Below are the code and all the weights of a small trained network. Each question names an input and a target symbol and asks about switching units off, where a switched-off unit gives its printed mean instead of its output.

import numpy as np


def w(rows, s, z=0):
    codes = np.array(rows[::2]) - 128.0
    scale = np.full(codes.shape[1], s)
    scale[-1] = z or s
    return codes * scale


def norm(h):
    return h / np.sqrt((h * h).mean(-1, keepdims=True) + 1e-5)


def f(y):
    return np.maximum(y, 0)


def softmax(a):
    e = np.exp(a - a.max(-1, keepdims=True))
    return e / e.sum(-1, keepdims=True)


def log_softmax(a):
    a = a - a.max(-1, keepdims=True)
    return a - np.log(np.exp(a).sum(-1, keepdims=True))


def net(x, mask):
    ids = ['Λαβηστ'.index(c) for c in x.split()]
    T = len(ids)
    res = E[ids] + P[:T]
    r = norm(res)
    for j in range(2):
        rows = slice(2 * j, 2 * j + 2)
        q, k, v = (r @ M[0][rows].T for M in (Q, K, V))
        z = softmax(np.where(np.tri(T) > 0, q @ k.T / 2**0.5, -1e9)) @ v
        o = O[0][rows]
        res = res + np.where(mask[j], z, o[:, -1]) @ o[:, :-1]
    y = f(norm(res) @ A[0][:, :-1].T + A[0][:, -1])
    res = res + np.where(mask[2:14], y, B[0][:, -1]) @ B[0][:, :-1]
    return log_softmax(norm(res)[-1] @ U[:, :-1].T + U[:, -1])


Q, K, V, O, A, B = {}, {}, {}, {}, {}, {}
E = w([
[44,197,187,139],'Λ',
[50,193,124,117],'α',
[108,187,207,121],'β',
[102,163,185,39],'η',
[112,7,123,113],'σ',
[112,91,110,140],'τ',
],0.014)
P = w([
[213,3,210,132],'0',
[184,71,171,137],'1',
[158,85,153,134],'2',
[93,124,113,123],'3',
[70,152,100,113],'4',
[46,190,86,98],'5',
],0.0067)
Q[0] = w([
[179,168,252,206],'h0',
[102,78,18,125],'h0',
[101,131,135,79],'h1',
[186,149,51,187],'h1',
],0.013)
K[0] = w([
[204,226,195,1],'h0',
[128,49,97,254],'h0',
[79,158,148,131],'h1',
[176,230,220,189],'h1',
],0.011)
V[0] = w([
[89,91,112,165],'h0',
[135,128,141,95],'h0',
[105,135,98,251],'h1',
[157,164,181,155],'h1',
],0.011)
O[0] = w([
[119,179,70,200,157],'h0',
[132,125,58,55,197],'h0',
[47,70,255,125,5],'h1',
[86,238,212,176,54],'h1',
],0.0088,0.0024)
A[0] = w([
[211,168,121,171,98],'n0',
[150,126,67,154,168],'n1',
[101,168,144,120,69],'n2',
[79,95,189,125,225],'n3',
[127,118,184,178,61],'n4',
[113,154,149,163,193],'n5',
[198,146,164,74,153],'n6',
[56,143,135,217,107],'n7',
[111,113,148,108,228],'n8',
[198,43,155,61,163],'n9',
[111,141,72,80,4],'n10',
[248,158,63,113,13],'n11',
],0.013,0.0028)
B[0] = w([
[74,108,121,94,162],'n0',
[61,252,209,128,207],'n1',
[182,162,186,153,184],'n2',
[126,111,62,102,234],'n3',
[119,111,69,107,155],'n4',
[87,31,181,105,185],'n5',
[61,127,143,109,226],'n6',
[156,114,85,160,223],'n7',
[141,126,65,166,204],'n8',
[170,110,114,187,253],'n9',
[184,137,163,254,177],'n10',
[137,213,104,153,182],'n11',
],0.0091,0.0059)
U = w([
[137,150,202,155,52],'Λ',
[55,169,228,46,200],'α',
[34,132,178,155,4],'β',
[158,254,103,39,164],'η',
[106,74,71,52,232],'σ',
[215,131,84,181,118],'τ',
],0.011,0.0043)

Each question gives the input, a string of symbols that net reads in full, and the target symbol t.
The units are the heads (2 rows each of Q, K, V and O) and the neurons (one row each of A and B). Each row of codes is followed by its name. A weight is (code - 128) times the scale printed after its matrix; where a second scale follows, it is the last column's (O, A, B and U).
mask holds one flag per unit, heads first, then neurons. A switched-off unit (its flag False) gives its mean, the last column of its rows in O or B, instead of its output. The means were averaged over made-up inputs and are rounded, as every weight is.
A unit's drop is (log p(t) with every unit on - log p(t) with that unit switched off) / (log p(t) with every unit on - log p(t) with every unit switched off).
The circuit of an input: a set's keep is (log p(t) with only the set's units on - log p(t) with every unit switched off) / (log p(t) with every unit on - log p(t) with every unit switched off). Starting from the 12 units with the biggest drops (on a tie, the unit counted first), units are removed one at a time, each time the one whose removal leaves the highest keep (on an exact tie, the one counted first), for as long as the keep stays at least 0.8.
units of the circuit, in order: the units of the circuit, biggest drop first
k most important neurons: the k neurons with the biggest drops, biggest first
which heads matter: for each layer, one digit per head in row order, 1 if its drop is at least 0.15 and else 0, layers parted by /
drop when u is switched off: that unit's drop, to one decimal
input η η Λ, target η: units of the circuit, in order -> (h1)
input β τ τ τ Λ, target σ: units of the circuit, in order -> (h1; n3; n1)
input β τ α τ, target β: units of the circuit, in order -> (h0; n1; h1)
input α β η σ Λ β, target τ: 2 most important neurons -> (n10; n1)
input σ η Λ, target τ: units of the circuit, in order -> (h1; n10; n1)
input η β σ Λ, target τ: units of the circuit, in order -> (n10; h1; n1)
input Λ τ β σ η, target τ: units of the circuit, in order -> (h1; n10)
input β Λ α, target β: which heads matter -> 01
input τ Λ β τ σ Λ, target σ: units of the circuit, in order -> (h1; n1)
input η β τ, target η: which heads matter -> 00
input η σ β σ τ, target η: 2 most important neurons -> (n1; n9)
input β σ α τ, target β: drop when n6 is switched off -> -0.1
input Λ α β, target α: drop when h1 is switched off -> 0.6
input Λ Λ σ Λ β, target τ: drop when h0 is switched off -> 0.3
input τ β β α, target τ: units of the circuit, in order -> (n10)
input β σ β η, target τ: units of the circuit, in order -> (h1; n10)
